Here is a tiny trained network, its code and every weight. The questions are about switching its units off for an input and a class, where a switched-off unit gives its printed mean instead of its output.

import numpy as np


def w(rows, s, z=0):
    codes = np.array(rows[::2]) - 128.0
    scale = np.full(codes.shape[1], s)
    scale[-1] = z or s
    return codes * scale


def f(y):
    return np.maximum(y, 0)


def log_softmax(a):
    a = a - a.max(-1, keepdims=True)
    return a - np.log(np.exp(a).sum(-1, keepdims=True))


def net(x, mask):
    res = np.array(x, float).reshape(1, 3) / 4 @ E
    y = f(res @ A[0][:, :-1].T + A[0][:, -1])
    res = res + np.where(mask, y, B[0][:, -1]) @ B[0][:, :-1]
    return log_softmax(res[-1] @ U[:, :-1].T + U[:, -1])


A, B = {}, {}
E = w([
[237,141,182],'x0',
[104,2,185],'x1',
[89,196,224],'x2',
],0.0091)
A[0] = w([
[151,189,70,139],'N0',
[117,198,144,118],'N1',
[147,171,93,36],'N2',
[157,97,65,87],'N3',
[83,115,122,85],'N4',
[169,143,187,96],'N5',
[60,161,159,87],'N6',
[102,147,156,82],'N7',
[37,140,78,109],'N8',
[178,155,147,93],'N9',
[124,92,146,255],'N10',
[144,58,120,100],'N11',
[95,165,216,62],'N12',
[98,165,186,158],'N13',
[59,159,181,87],'N14',
[189,177,62,122],'N15',
[109,182,102,64],'N16',
[96,141,194,142],'N17',
[17,135,123,49],'N18',
[151,124,147,97],'N19',
[132,81,185,62],'N20',
[109,54,119,126],'N21',
[126,71,200,45],'N22',
[188,61,28,68],'N23',
[137,155,210,86],'N24',
[121,131,142,110],'N25',
[71,119,85,115],'N26',
[80,93,177,118],'N27',
[160,142,137,97],'N28',
[87,114,106,94],'N29',
[139,80,138,166],'N30',
[169,118,147,90],'N31',
[180,131,155,77],'N32',
[251,112,138,90],'N33',
],0.016,0.0078)
B[0] = w([
[103,174,133,239],'N0',
[83,164,113,207],'N1',
[46,110,144,165],'N2',
[130,104,74,196],'N3',
[116,96,158,161],'N4',
[150,94,165,198],'N5',
[129,96,126,190],'N6',
[106,103,112,153],'N7',
[181,109,190,237],'N8',
[134,109,155,180],'N9',
[210,252,110,253],'N10',
[60,129,124,204],'N11',
[109,82,69,207],'N12',
[156,154,63,222],'N13',
[133,95,90,201],'N14',
[80,167,127,236],'N15',
[60,130,142,180],'N16',
[124,145,77,210],'N17',
[129,80,192,210],'N18',
[127,110,152,150],'N19',
[67,119,148,190],'N20',
[94,138,133,222],'N21',
[25,132,149,204],'N22',
[115,73,29,255],'N23',
[139,82,124,203],'N24',
[123,126,117,137],'N25',
[164,106,170,206],'N26',
[71,140,133,204],'N27',
[115,112,151,156],'N28',
[126,95,165,170],'N29',
[113,162,141,210],'N30',
[126,98,164,163],'N31',
[134,94,174,173],'N32',
[178,84,194,242],'N33',
],0.038,0.0087)
U = w([
[65,76,83,155],'0',
[7,174,181,67],'1',
[95,81,216,96],'2',
[114,228,146,250],'3',
[128,158,140,70],'4',
],0.013,0.011)

Each question gives the input, the list of numbers given to net, and the class t.
The units are the neurons (one row each of A and B). Each row of codes is followed by its name. A weight is (code - 128) times the scale printed after its matrix; where a second scale follows, it is the last column's (A, B and U).
mask holds one flag per neuron, in row order. A switched-off neuron (its flag False) gives its mean, the last column of its row in B, instead of its output. The means were averaged over made-up inputs and are rounded, as every weight is.
A unit's drop is (log p(t) with every unit on - log p(t) with that unit switched off) / (log p(t) with every unit on - log p(t) with every unit switched off).
The circuit of an input: a set's keep is (log p(t) with only the set's units on - log p(t) with every unit switched off) / (log p(t) with every unit on - log p(t) with every unit switched off). Starting from the 12 units with the biggest drops (on a tie, the unit counted first), units are removed one at a time, each time the one whose removal leaves the highest keep (on an exact tie, the one counted first), for as long as the keep stays at least 0.8.
units of the circuit, in order: the units of the circuit, biggest drop first
k most important neurons: the k neurons with the biggest drops, biggest first
drop when u is switched off: that unit's drop, to one decimal
input [3,6,7], class 0: units of the circuit, in order : (N12)
input [-8,7,2], class 2: 4 most important neurons : (N18; N8; N26; N15)
input [-8,8,-4], class 1: 2 most important neurons : (N11; N21)
input [-5,3,5], class 0: 3 most important neurons : (N33; N14; N17)
input [0,-7,-6], class 1: 4 most important neurons : (N15; N0; N12; N2)
input [8,8,8], class 0: 4 most important neurons : (N12; N24; N17; N13)
input [4,3,3], class 2: 4 most important neurons : (N23; N15; N5; N0)
input [6,6,-3], class 1: 3 most important neurons : (N22; N11; N8)
input [3,-3,3], class 3: 2 most important neurons : (N23; N22)
input [-5,4,3], class 2: 3 most important neurons : (N18; N15; N8)
input [7,-6,1], class 2: 2 most important neurons : (N33; N5)
input [-3,-8,-7], class 1: 3 most important neurons : (N15; N0; N2)
input [-7,-5,-4], class 2: drop when N8 is switched off : 0.4
input [8,2,-5], class 2: units of the circuit, in order : (N33)
input [-3,-2,3], class 3: drop when N24 is switched off : 0.2
input [2,-3,-3], class 3: drop when N13 is switched off : 0.0
